In the rows, zero is written as 128.
Rows near named flat spaces through zero (a row that begins with a name and a colon came from that space)
muz-tev: [138 103 151  93 120 167 152 110 174 160 213 125  81 103 133 161 132  78
 112 133 118 116 102 124 122 109 110  83]
tibav-mopof: [ 59  67 151 112 188 148  78  97 111  61 127 159 126 109 140 136 164  89
 140  82 118 144 129 109 112 126 170 144]
tibav-mopof: [198  85 149  34  89  99 132 147  89 135 158  77  50  96  72 140 108 112
  79 179 227 105  58 149  40 144  98 135]
muz-tev: [152 156 127 147 120 134 147 133 138 157 107 126 133 154 120 112 121 153
 123 138 135 108 137 131 158 122 131 117]
bonu-regak: [102 200 118 120 133 117 120 123 165 149 148 166 182 163 134 150 140 125
 121  77  94 106 152 120  94 137 122 125]
bonu-regak: [146  40 154  83 115 150 115 113 121  75 191  98  41  53 126 153 137  53
 120 173 158 149  67 124  98  92 119 102]
tek-fizat: [169 119 167  65 145 140  99  96 110  96 120 132  99 139  93 124 158 106
  89 118 191  91  93 116  82  96 165 115]
lipep-kome: [ 45  52 122 159 160 120 107 161 101  90  95 127  99  99 122 116 120 125
 157 145 143 142 133 137 143 171 133 169]
lipep-kome: [ 86 124 136  86 137 110  64 123 136  42 156 152 110 100 112 160 161  54
 118 118 153 112  95 112  35 110 133 129]
tibav-mopof: [150  86 149 149 154 155 100  96  90  60  70 124 111 121 131  92 154 127
 137 141 150 144 121 113 173  78 184 122]
muz-tev: [180 132 151 101 124 153 142 102 135 148 143 122 112 138 121 126 137 124
 105 128 143 112 113 123 135  99 140  99]
bonu-regak: [ 86 103 123 172 160 151 108  97 122  81 119 148 163 111 179 125 149 118
 167  96  61 182 158 110 176 106 157 131]
lipep-kome: [208 199 113 107  99  95 149 116  97 172 105 114 193 168 133 117 114 192
 111 103 118 144 144 135 113 134 122 143]
muz-tev: [194 139 122 119  85 112 136 134 112 118 127  96 108 112 119 122 117 130
 118 173 155 136 101 134 116 102 113 117]
lipep-kome: [151 179 127  93 120 106 110 116 126 119 132 140 160 147 120 139 140 126
 109 101 134 116 124 122  73 120 129 130]
bonu-regak: [ 91  96 141 110 149 156 151 118 157 176 186 139 119 120 144 154 125 111
 129  96  93 131 136 129 137 154 116 119]
tibav-mopof: [136 109 132  96 120 119 136 135 120 144 152 115 110 115 119 140 117 124
 117 132 143 129 113 136 100 147 111 135]
lipep-kome: [ 60  46 128 156 149 133 117 156 116  96 118 121  79  89 124 123 120 109
 153 159 143 138 122 136 150 154 126 148]
tibav-mopof: [151 136 141 110 135 130 142 132 120 166 105 125 122 160 101 113 122 157
 106 124 165  94 127 135 130 144 137 131]
muz-tev: [ 91 133 124 129 153 109  96 132 108  96  92 147 153 141 121 121 139 136
 133 103 136 124 140 124 105 146 146 157]
lipep-kome: [ 86  68 127 137 131 122 159 186 125 179 121 105  68 118  92 119  89 147
 129 172 175  99 121 157 146 196  98 151]
bonu-regak: [114 143 126 116 126 126  66  89 140  19 165 153 144  89 159 160 173  51
 140 110  93 161 110  97  73  62 142 109]
tek-fizat: [155  64 152  78 137 149 145  98 103 148 171 106 105 100 141 140 125 122
 118 113 122 161 111 130 125 134 129 128]
tek-fizat: [131 119 143 100 135 135  96 104 128  77 145 137 115 112 126 140 154  86
 119 121 139 127 106 113  92  94 144 115]
tek-fizat: [116  78 155  73 161 128 113 120  95 126 123 128 105 129 102 128 135 127
 107 104 172 114 112 131  91 158 147 152]
tibav-mopof: [148 185  93 143  67  97 148 160 162 148 169 113 135 113 135 152 104 117
 132 165 106 133 122 138 104 125  71 114]
lipep-kome: [170 141 130 100 103 123 113 106 126  93 160 120 125 105 137 145 141  96
 119 135 125 146 103 119  90  88 123 110]
bonu-regak: [137  92 131 135 131 132 155 141 105 164 109 106 111 129 122 110 106 162
 130 143 142 134 132 142 163 156 125 142]
lipep-kome: [124 135 136  86 111 115 167 182 159 220 154 116  75 152  65 139  94 138
  88 156 198  47 106 156  89 190  84 128]
tibav-mopof: [ 91 116 109 155 123 129 124 124 141 105 164 133 146  93 171 149 128 103
 160 121  65 178 141 122 138 123 112 128]
tek-fizat: [174 170 117 154  94 135 144 122 151 132 136 120 135 129 141 126 126 126
 131 153 109 133 127 124 153  86 118  96]
tek-fizat: [134 167 124 157 127 138 126 122 149 123 111 142 147 149 133 119 138 131
 132 127 115 115 141 119 152 102 140 110]
tibav-mopof: [116  29 141  95 141 138 129 110  89 112 170 104  98  69 153 145 123 107
 140 122 110 190 111 131 123 145 123 147]
muz-tev: [252 113 162  50  83 148 139  87 120 119 187  86  68  95 115 143 138  87
  84 166 172 130  61 123  89  58 123  77]
muz-tev: [105  96 143  96 139 146 123 113 148 124 184 136 104 103 135 157 139  84
 123 113 117 130 113 122 104 126 122 115]
tek-fizat: [135  58 169  95 187 179 167  83  98 205 129 127 134 151 144 113 127 175
 119  64 109 145 153 130 188 163 165 138]
bonu-regak: [153 158 125 194 116 137 114 145 136  81  49 126 103 148 101  82 138 135
 133 192 177  87 122 123 180  73 156 103]
bonu-regak: [144  97 125 136 125 120 117 123  88  91 103 110 125 106 137 114 127 136
 140 144 132 164 122 128 138 119 138 143]
tek-fizat: [115 179 136 169 156 166 101  85 168  86 109 174 167 158 152 120 173 106
 139  94  88 114 152  96 167  62 176  89]
muz-tev: [113  69 126 145 139 155 156 107 120 149 166 116 136  93 181 138 117 131
 158 110  57 197 147 128 182 138 121 131]
[117 113 116 143 114 124 111 124 129  78 150 124 124  88 153 142 134  94
 148 143 101 166 119 121 122 104 119 123]
tibav-mopof
[131  68 163  51 154 132  99 103  94  96 147 125  91 107 107 140 147  97
 102 108 173 124  92 123  68 132 148 139]
tek-fizat
[133  83 142  94 147 133 108  93  93  93 143 125 132 102 148 136 143 113
 130 100 114 170 119 119 109 120 147 140]
muz-tev
[125  91 144 132 156 147 114 107 105  99 102 130 122 124 133 111 143 129
 134 119 133 140 129 120 153 114 162 131]
tibav-mopof
[128 113 168  70 169 158 105  83 131 117 147 154 123 143 119 139 164 100
 101  77 143 103 116 111  97 111 166 114]
muz-tev
[153 186 128 157 133 127 151 148 133 183  56 135 148 199  94  87 118 192
 112 132 165  70 153 137 169 141 145 128]
tek-fizat
[117  64 154  96 159 171 116  67 125  97 190 137 124  86 175 154 157  80
 138  83  74 183 122 107 133  98 151 111]
tek-fizat
[169  98 131 114 127 123 120 100  75  98 115 107 141 108 149 118 131 142
 134 122 119 182 123 125 131 113 144 143]
muz-tev
[217 134 131 110  76 141 177 123 140 179 175  87  96 112 131 135 106 130
 110 171 131 137 102 138 144 101  96  90]
lipep-kome
[179 138 166  66 113 166 143 105 178 156 197 127  70 129 100 153 144  76
  82 141 167  71  83 121  95  86 123  67]
muz-tev
[125 127 122 121 120 108 129 151 117 137 116 119 119 131 108 125 115 140
 122 142 155 115 122 139 110 152 116 144]
tek-fizat
[ 97 136 124 182 156 152 170 144 145 206  88 141 151 176 131  99 110 188
 142 112 106 108 177 138 215 166 138 134]
bonu-regak
[171 102 135 128 112 129 111 119 100  72 109 105  95 100 122 114 136 112
 127 170 160 143  98 124 129  85 142 118]
tibav-mopof
[172 102 130 103 103 107 125 139  89 108 117  94  94 105 107 120 116 131
 116 168 176 136  96 138 101 126 119 139]
bonu-regak
[117 137 122 112 131 102 107 135 108 109 114 133 144 132 119 130 130 132
 125 115 140 128 127 129  90 145 129 152]
lipep-kome
[162 191 138 123 128 153 132  90 166 144 147 152 162 161 142 135 152 121
 114  95  98 111 139 110 136  83 145  88]
lipep-kome
[126 162 138  91 125 124 114 126 156 128 155 146 122 141 107 149 142  98
 103 115 149  87 112 122  74 121 123 113]
lipep-kome
[132 159 116 133 116  98 109 150 117 104  91 128 133 141 104 117 127 137
 123 145 162 107 123 132 100 131 127 142]
muz-tev
[156 171 172 100 170 162  79  76 138  75  80 171 131 182  95 106 189 107
  92  94 181  59 116  97 112  59 205  93]
tek-fizat
[169  36 157 139 160 169 141  90  64 116  81  98 105 113 146  85 131 163
 140 135 135 176 129 126 212 108 177 134]
tibav-mopof

Rows near named flat spaces through zero
feve_faz: [121 147 105 153 148 128 167 126 151 116 133 103 146 114 155 156 135 150
 122 142 145 177 152 103  76 136 119 184]
sozes_foze: [133 126 124 140 145 120  89 154 127 104 125 103 105 128 132 118 113 121
 116 126 138 142 142 128 127 153 156 135]
gibo_ket: [146 160 148 117 158 139 142 117 145 125 135 106 107 142 130  93 132 123
 112 143 139 141 129 155 108 116 122 141]
gibo_ket: [151 138 166 139 154 117  65 163 128 104 107  89  93 157 100 107  90 118
  95 117 118 128 131 180 152 110 143  90]
gibo_ket: [ 68 125 120 138  94 130 146 109 126 120  67 130 174 134 133 184 129 172
 163 146 141 163 141  70 126 154 123 134]
levu_tego: [104 175 134 213 149 185 139 102 101 172 146  91 116  93 124 163 215 192
  94 194  77 126  63 109 109 154 181 149]
levu_tego: [119 113 137 166  95 127 148 107 109 114 102 113 127 132 140 170 120 158
 112 147 137 176 155 118 128 170 120 157]
sozes_foze: [120 140 159 144 125 142 130 125 125 125 100 109 123 136  97 166 124 146
 115 117 111 122 124 151 155 106 113  91]
feve_faz: [154 130 123 164 136 128 141 124 121 139 161 119 118 116 143 126 140 135
  97 145 116 142 124 141 105 134 132 163]
sozes_foze: [118 132 140 130 129 161 137 122 116 124 131 114  92 104 104 164 151 125
 122 104 122  98 123 135 163 141 131  97]
levu_tego: [131 156 146 134 156 122 106 142 146 120 107 102 134 153 120 111 112 138
 118 141 124 145 124 145 113 101 131 122]
sozes_foze: [116 136 123 113 141 169 143 123 122 130 151 122  89  89 109 152 168 112
 134  99 127  81 115 123 156 143 139 100]
levu_tego: [122 128 133 250 116 133 114 130  92 132 116  81 129 114 135 200 142 197
  72 175  88 182 122 120 114 169 162 168]
nura_mag: [147 116  61 130 155 105 111 165 140 157 202 163 160  91 157  96 148 104
 142 122 109  96 100  98  86 107 156 159]
gibo_ket: [171 125 141 131 136 131 147 121 126 120 161 116  85 124 134 111 123 106
  93 119 137 134 146 169 126 134 114 147]
sozes_foze: [ 96 134 110 106 115 112 117 119 136 161 106 170 198 150 142  93 137 147
 175 168 119 125  93  83 103 106 138 131]
levu_tego: [121 113 127 139 103 132 149 110 114 125 122 132 125 122 137 151 132 138
 126 133 136 143 141 117 133 157 122 144]
gibo_ket: [142 155 172 143 157 128  81 152 133 117 101  89 108 159  93 116 104 134
  98 127 107 125 117 178 147  91 135  85]
nura_mag: [117 171 144  92 156 135 155 114 166 123 102 115 147 154 127 104 126 134
 145 141 149 147 132 131 100  93 104 130]
feve_faz: [146  84 136 119  87 115 133 125 108 122 131 154 117 128 118 147 102 107
 123  92 127 111 148 150 169 130 100 105]
feve_faz: [164 111 141 118 115 120 132 120 116 144 156 151 114 134 125  99 121 106
 112 120 116 106 120 165 142 110 112 120]
gibo_ket: [ 70 119  94 124  95 132 158 107 127 143 102 160 188 114 143 171 152 159
 179 143 133 134 121  54 116 145 127 141]
feve_faz: [112 126 124 177 127 141  95 139 102 126 122 103 110 111 124 157 146 152
 111 144 111 133 116 111 139 170 172 130]
levu_tego: [ 84 170 165 134 106 188 211  39 117 140  87 106 115 135 138 149 186 183
 131 196 152 174 124 102 115 183 118 164]
nura_mag: [121 128 113  87 110 102 123 105 133 169 127 187 189 164 162  39 133 130
 171 187 131 133  94  96  89 114 135 156]
nura_mag: [121 124  69 157 151  88 151 179 174 123 142 134 213  99 136 207 104 141
 143  80 110 139 148  98  81  53  89 144]
nura_mag: [162 118 153 135 133  99  94 153 131  99 114 106 109 159 121 111  73 114
  98 114 134 153 158 174 136 116 117 121]
sozes_foze: [138 116 119 132 125 114 118 134 125 120 134 129 125 131 145 112 117 122
 124 136 138 145 140 124 117 147 137 151]
levu_tego: [139  94 114 142  99 106 135 130 117 127 136 148 143 123 140 148 109 126
 124 117 126 138 146 125 130 134 113 143]
nura_mag: [181  86 119 134 118  75  58 162 108 132 160 153 121 152 149  50  84  95
 107 138 118 130 127 156 125 134 155 144]
sozes_foze: [157 147 110 114 175 105 124 157 167 118 155 117 138 134 145  89 109 107
 123 121 140 143 140 141  82  91 121 155]
gibo_ket: [108 122 109 119 112 131 159 109 130 128 124 141 145 119 149 138 140 135
 149 138 148 145 140  92 112 154 123 157]
feve_faz: [ 96 169 103 137 166 133 158 131 169 111 109  95 163 122 150 152 139 158
 144 148 152 179 146  84  67 126 127 174]
feve_faz: [139  96 141  84  96 117 130 121 119 125 124 163 121 140 114 116 103  96
 143  94 136  98 139 149 169 117  99  91]
nura_mag: [118 183 218  88 143 176 151  80 138  91  58  67  58 178  95 106 122 135
 111 146 170 158 151 180 159 145 107  95]
nura_mag: [139 106 124 141 112  96 111 144 126 124 119 139 152 142 133 132  95 130
 124 123 122 143 140 133 126 115 118 132]
levu_tego: [142 173 135  75 173 125 133 130 170 161 146 149 162 152 119  56 137 111
 149 136 115  93  86 150  98  39 111 106]
sozes_foze: [160  92 109 129 105 117 155 113 112 122 169 144 102 112 162 114 124 105
 113 127 151 147 158 130 118 175 121 179]
gibo_ket: [ 91 125 101 105 133 112  75 157 135 127 104 144 162 135 130 107 122 127
 172 133 131 115 112  81 126 132 165 110]
[158 104 120 185 146 114 106 185 127  86 147  84  94  94 106 211  91 116
  79  57 113 128 170 163 152 120 119 113]
nura_mag
[127 171 142 103 170 143 149 127 164 113 119  98 119 137 120 118 129 124
 129 122 147 137 137 143 109 100 112 125]
nura_mag
[138 198 116  76 217 161 148 133 180 132 175 103 102 113 134  60 171  97
 138 131 150 104 106 133  79  96 142 142]
nura_mag
[110  93 104 133 105 110  86 155 111 127 120 150 147 118 123 148 115 124
 149 109 116 107 124 100 152 140 148 105]
gibo_ket
[128  82  98 160  96 130 125 134  92 131 160 145 111  84 136 173 143 123
 121 107 117 109 133 106 153 177 146 136]
levu_tego
[106 161 120 115 167 120  87 158 156 131 108 119 162 144 120 102 125 135
 152 139 120 121 103 111 107  90 151 109]
sozes_foze
[128  69 145  96  68 109 117 132 106 113 100 166 126 138  97 164  81 101
 145  65 128  92 154 149 204 118  88  62]
feve_faz
[138 109 122 105 107 110 153 117 133 133 133 159 151 137 139 119 112 116
 141 119 137 130 140 129 123 112  96 136]
levu_tego
[107  92 134 154  68 100 132 118 110 127  78 150 179 150 127 181  94 161
 137 131 118 157 145 113 145 126  99 122]
nura_mag
[125 109 112 152 103 135 145 125 109 173 158 168 160  95 109 177 158 139
 132 108  75  72  87 123 151  90 115  97]
gibo_ket
[ 78 143 119 166 138 128 107 155 140 107  74  94 164 124 112 203 120 171
 140 122 119 151 135  90 125 123 140 112]
feve_faz
[141 190 128 182 191 144 107 137 139 163 160  90 132 126 138  86 173 162
  94 194  90 140  71 135  69 105 177 163]
feve_faz
[147 127 127 112 129 128 145 115 129 134 151 138 117 128 140  98 133 113
 125 134 137 127 129 138 118 131 121 145]
feve_faz
[143  97 136 138 105 115 131 125 115  81 113 104  86 135 146 142  90 118
 105 118 170 180 191 137 137 192 121 161]
gibo_ket
[100 171 160  50 141 166 169  82 152 119  93 121 107 152 121  86 148 118
 163 142 175 128 132 124 130 134 111 113]
levu_tego
[147 113 119 161 139 104 115 169 138 102 132 106 130 118 119 177  90 124
 104  84 119 139 159 148 130 104 111 123]
nura_mag
[164  84 100 224 126  72  55 201 108 121 151 116 149 115 130 173  81 140
  79 109  77 143 135 144 124 113 152 138]
levu_tego
[124  77 128 156  67 108 107 120  85 138 113 159 142 134 133 147 113 142
 126 139 111 132 127 118 158 160 135 125]
nura_mag
[114 206 119  53 196 144 170 110 197 146 134 130 166 148 145  46 160 121
 173 162 157 130 103 109  54  68 116 151]
nura_mag
[103 151 149 134 143 115  85 163 148 135  76 122 182 156  81 157 103 152
 143 110  86 103  98 140 147  42 117  54]
feve_faz
[136 108 114 153 125 116 104 152 117 125 142 128 125 114 128 145 120 124
 117 114 114 121 129 128 136 135 142 127]
levu_tego
[107 143 124  87 138 130 138 124 152 119 107 132 144 139 129 114 124 122
 160 125 152 131 136 109 118 118 119 123]
feve_faz
[120 162 138 124 157 123 114 143 154 141 111 122 164 148 111 118 125 142
 136 135 107 120 102 136 113  66 122 104]
feve_faz
[131 164 137 144 204 129  23 205 144  98 120  65  89 132  93 107 111 115
 107 108 110 105 110 153 140 108 190  79]
levu_tego
[157 100  84 143 134  61  98 180 149 132 152 157 193 135 152 115  80 116
 132 113 112 141 137 123  87  76 117 153]
nura_mag

Rows near named flat spaces through zero (a row that begins with a name and a colon came from that space)
miramsote: [135 112 141 101 105 121 120 138 140 119 132 108 139 129 139 133 118 146
 129  93 121 134 139 109 162  99 105 139]
miramsote: [137  63 135 103 122 101  81 131 168 170 109 128 165 131 156 161 154 135
 168  99 121 144 117 100 173 103 115 134]
kasupizak: [121 126 114 129 127 112 149 153 100 136 101 149 124 161 166 113 129  75
 153 161 127 131 129 128 139 122 146 164]
kasupizak: [142 151 146 138 176 124 151  96 134 100 116 125 127  93 112 128  76 135
 131 168 134 110 140 158 120 154 114 112]
miramsote: [133 125 115 145 142 135 133 126 121 147 129 144 148 137 128 134 155 121
 140 149 134 132 121 122 122 138 136 125]
miramsote: [132 183 160 115 109 105 144  94 119  88 163  86 154 111  85 134  90 128
 147 139 168 143 125 128 118  96  96 105]
siblipe: [145 166 122 144 124  94 108 130  52 117  90 125  94 121  99  82 174  72
  88  96 142 113 179 102 104  97 165  92]
samukade: [145  87 184 200 159 119  82 116 155  83  95 187  63 126 159 192 105  47
 128 171  87 138 148 161 151 103 141  69]
siblipe: [106  62 113 100  90 194 135 139 170 164 128  98 155  87 118 128  94  80
 191 177 126 169  87 181 167  83 140 172]
siblipe: [135 133 130 151 132  97  46 146  98 130 103 155 124 172 174 145 196 116
 122  91 131 113 151  97 106 144 155  94]
siblipe: [114 128 115 116  98 125 130 147 117 146 139 126 159 164 151 132 146 105
 166 141 144 148 106 117 133 113 132 156]
samukade: [128 191 140 104 110 116 113 129 109  97 172  95 202 171 156 147 126 181
 165 120 173 126 125 103 111 148  93 131]
miramsote: [149 162 144 140 177  54 171  85 109 117 101 141  96 103  84 109 108 117
 101 135 135 108 148 113 116 131 116 102]
miramsote: [142 167 142 147 103  97  52 105  97 138 161 112 210 159 114 173 212 110
 183 121 191 158 117  81  97  98 129  65]
samukade: [175 114 162 150 150 187  94 136 139  67 132 124 157 115 162 166 112 168
 117 121 105 117 186 129 173 124 100  95]
siblipe: [136 118 130 142 151 129 155 103 141 134 123 135 105  90  86 122 116 123
 108 140 118 127 127 139 128 125 128 113]
kasupizak: [151  61  73 121 168 202 174 140 139 191  96 131 162  76 111  91 147 143
 129 155 104 122 137 140 168 141 144 169]
miramsote: [119 142 141 183 131 162 132 125 131  92 151 161  69 133 117 145 122 110
  85 148 105 129 127 156 100 139 145  94]
siblipe: [120 107 129 103  98 141  94 145 136 133 124 107 143 128 147 131 127 121
 151 112 130 138 126 132 144 108 131 141]
miramsote: [126 178 111 171 110 152  90 147  73 117 160 145 132 179 135 131 211 134
  97 106 145 123 140 100  73 150 158  90]
samukade: [116 208  95  75 145  46 131 124  59 154  94  95 182 154 140  69 141 135
 171 128 198  94 128 103  74 178 137 162]
kasupizak: [ 80  89 102 101 129  78 218 126 181 181 121 161  24 122  99  89  87 146
  69 104  79 121  72 137 124 151 128 190]
samukade: [114 101  86 111 157 128 158 115 147 194 105 131 122  92  95  93 135 143
 124 138 125 117  99 143 111 165 147 155]
kasupizak: [143 125 130 136 136 106 151 110 143 148 160 141 162 145 113 156 160 164
 131 119 132 142 111  85 140 123  98 118]
samukade: [147 130 115 127 176  54 153 124 100 151  74 159 104 136 135  97 149 126
 101 108 118  97 156  90 131 148 133 135]
kasupizak: [ 98  91  92  86 123 195 137 137 180 161 134  99  96  73 100  88  99 209
  81  87  99 105 106 170 114 179 136 164]
siblipe: [151 141 118 125 166 139 103 115 115 134 111 112 169 102 122 118 145 165
 133 125 146 103 151 126 114 164 130 109]
siblipe: [153  82 113 136 148 202  93 191 120 111  94 150 150 157 228 135 142 150
 127 125  86 103 181 131 177 157 139 158]
kasupizak: [151 227 153 123 181  99 212 106  78  39 116 109 118 113 122  87  28 144
 108 172 147  83 181 149 115 162  93 136]
kasupizak: [159 162 132 136 108 103 161 154  49  87 110 129 104 151 127  88 150  82
  85  97 122 124 195  79 156  66 130 126]
miramsote: [101 155 154 114  89 150 114 115 152  91 171  91 124 115 110 144  76 135
 142 136 146 143 101 167 106 120 114 119]
kasupizak: [170 122 145 158 135 130 123 102 101 120 112 120 141  84  75 130 153  69
 130 142 138 148 164 114 152  59 134  77]
miramsote: [165 133 139 111 131  68 120 130  91 123  96 120 140 133 130 112 157 125
 114  75 132 118 179  66 162  86 112 117]
miramsote: [112 178 132 131 121 127 127 100 123 120 163 107 154 125  97 135 120 131
 154 157 169 137  98 145  81 144 126 109]
samukade: [164 126 123  99 192 132 173  95 147 139 112 101 194  74 108 116  87 192
 152 154 141 106 143 131 155 162  88 144]
siblipe: [132 144 106 147 151 162 147 134 103 131 123 137 154 133 138 117 134 113
 147 179 140 123 130 146 114 155 145 138]
kasupizak: [112 125 127 121 156  80 189 112 170 144 144 159  92 145 125 134 101 185
  97 117 104 115  94 115 122 172  98 152]
siblipe: [147 124 104 123 141 158 178 163 105 126 127 139 166 159 171 115 134 152
 131 142 115 120 151 105 166 139 114 175]
samukade: [136 116 154 134 122  92 132 133 153 112 153 155 116 171 156 168 135 168
 104  87 102 132 128  84 156 120  91 123]
samukade: [156 117 163 138 132 150 105 135 151  81 149 131 148 142 164 174 116 176
 120 106 107 126 157 111 167 123  90 108]
samukade: [ 79 119  95 126 111 206  75 126 147 167 131 103 140  92 112 119 125  96
 178 185 157 139  71 215  64 169 186 132]
kasupizak: [161 159 154 151 114 123  95 140  65  72 107 119 117 131 132 120 146  74
 109 110 134 126 195 108 140  73 140  86]
siblipe: [130  83 123 118 107 157 123 160 136 132 115 130 125 133 159 128 126 111
 133 120 102 138 139 129 171  99 133 155]
samukade: [122 153 123 150 156 147 135  97 135 137 147 130 166 116 108 146 122 125
 168 194 159 134  96 160  90 164 132 112]
[139 148 139  96 102 149 140 131 113  96 138  77 165 106 117 112  92 129
 147 128 148 136 149 133 153  91 107 140]
samukade
[120 145 101 144 154 127 153 108 113 160 122 138 133 114  95 108 143 108
 138 170 148 126 106 144  90 155 152 126]
samukade
[134 113 117 121 134 109 175 113 142 163 141 133 152 125 102 129 139 138
 139 136 131 144 105 104 146 115 109 144]
siblipe
[ 99 175 120 134 120 180 174 132 120  90 159 117  90 119 110 100  74 139
  99 159 127 117 117 181  87 163 136 144]
miramsote
[141 105 117 187 213 162 190 117 173 139 147 205 140 154 162 176 122 182
 126 202  92 115 103 141 132 214 109 137]
siblipe
[152  84 135  96 108 106 109 138 155 156 144 119 192 153 153 162 169 180
 149  71 123 146 129  60 188  93  85 140]
miramsote
[131 182 185 146  93 111  42 134  79  29 105 104  54 121 135 123 101  68
  88  87 133 112 193 150 101  87 151  60]
kasupizak
[102  99  91 125  99 201 106 154 155 165 166 127 127 135 127 127 173 187
  98  90 110 131  98 133 107 161 146 141]
samukade
[142 134 129 173 128 203 129 123 103 100 129 123 122  88  93 122 125  67
 126 182 131 142 150 172 122  99 158  94]
samukade
[ 88 208 156 162 128  91 132 103 129  80 175 152  82 173 129 157  95 131
 118 159 148 123  87 155  49 180 124  99]
siblipe
[102 109 142 112  54  74 122 138 128 142 135 124  81 148 109 127 142  60
 125  88 124 168 104 102 144  42 136 133]
siblipe
[133 134 115  91 146  72 116 124 101 153  71 110 135 111 129  86 129 111
 143 113 148 106 146 118 125 133 140 143]
miramsote
[124 162 124 154 125 131 102 133  86 114 120 135 123 145 135 122 151  83
 135 149 148 126 138 138  93 132 159 107]
samukade
[153 135 128  99 158 127 113  99 137 134 119  88 168  75  94 114 122 191
 123  99 146 106 149 121 126 148 108 109]
siblipe
[146  92 126 148 151  95 115 121 139 162 112 164 123 138 130 148 179 133
 114 104 110 129 131  89 143 125 129 109]
siblipe
[ 90 124 118 150 134 160 102 138 138 123 108 149  52 117 137 114 105  99
 103 150 108 110 112 194  78 175 177 125]
miramsote
[122 132 124 139 143 115 225 105 153 141 164 151 124 133  96 136 101 140
 126 170 121 145  88 124 136 131  99 152]
siblipe
[113 142 129 126 120  79 119  85 136 165 140 116 137 109  69 133 149 105
 152 134 165 149  85 122  91 113 133 100]
siblipe
[144  70 117 112 134 193 162 134 154 139 107 108 130  64 106 106  90 120
 127 147 100 135 143 161 182  99 127 155]
siblipe
[133  59 142 130 139 164  10 137 178 139  93 129 129 103 171 168 143 143
 142  99 104 118 139 156 139 148 148  96]
siblipe
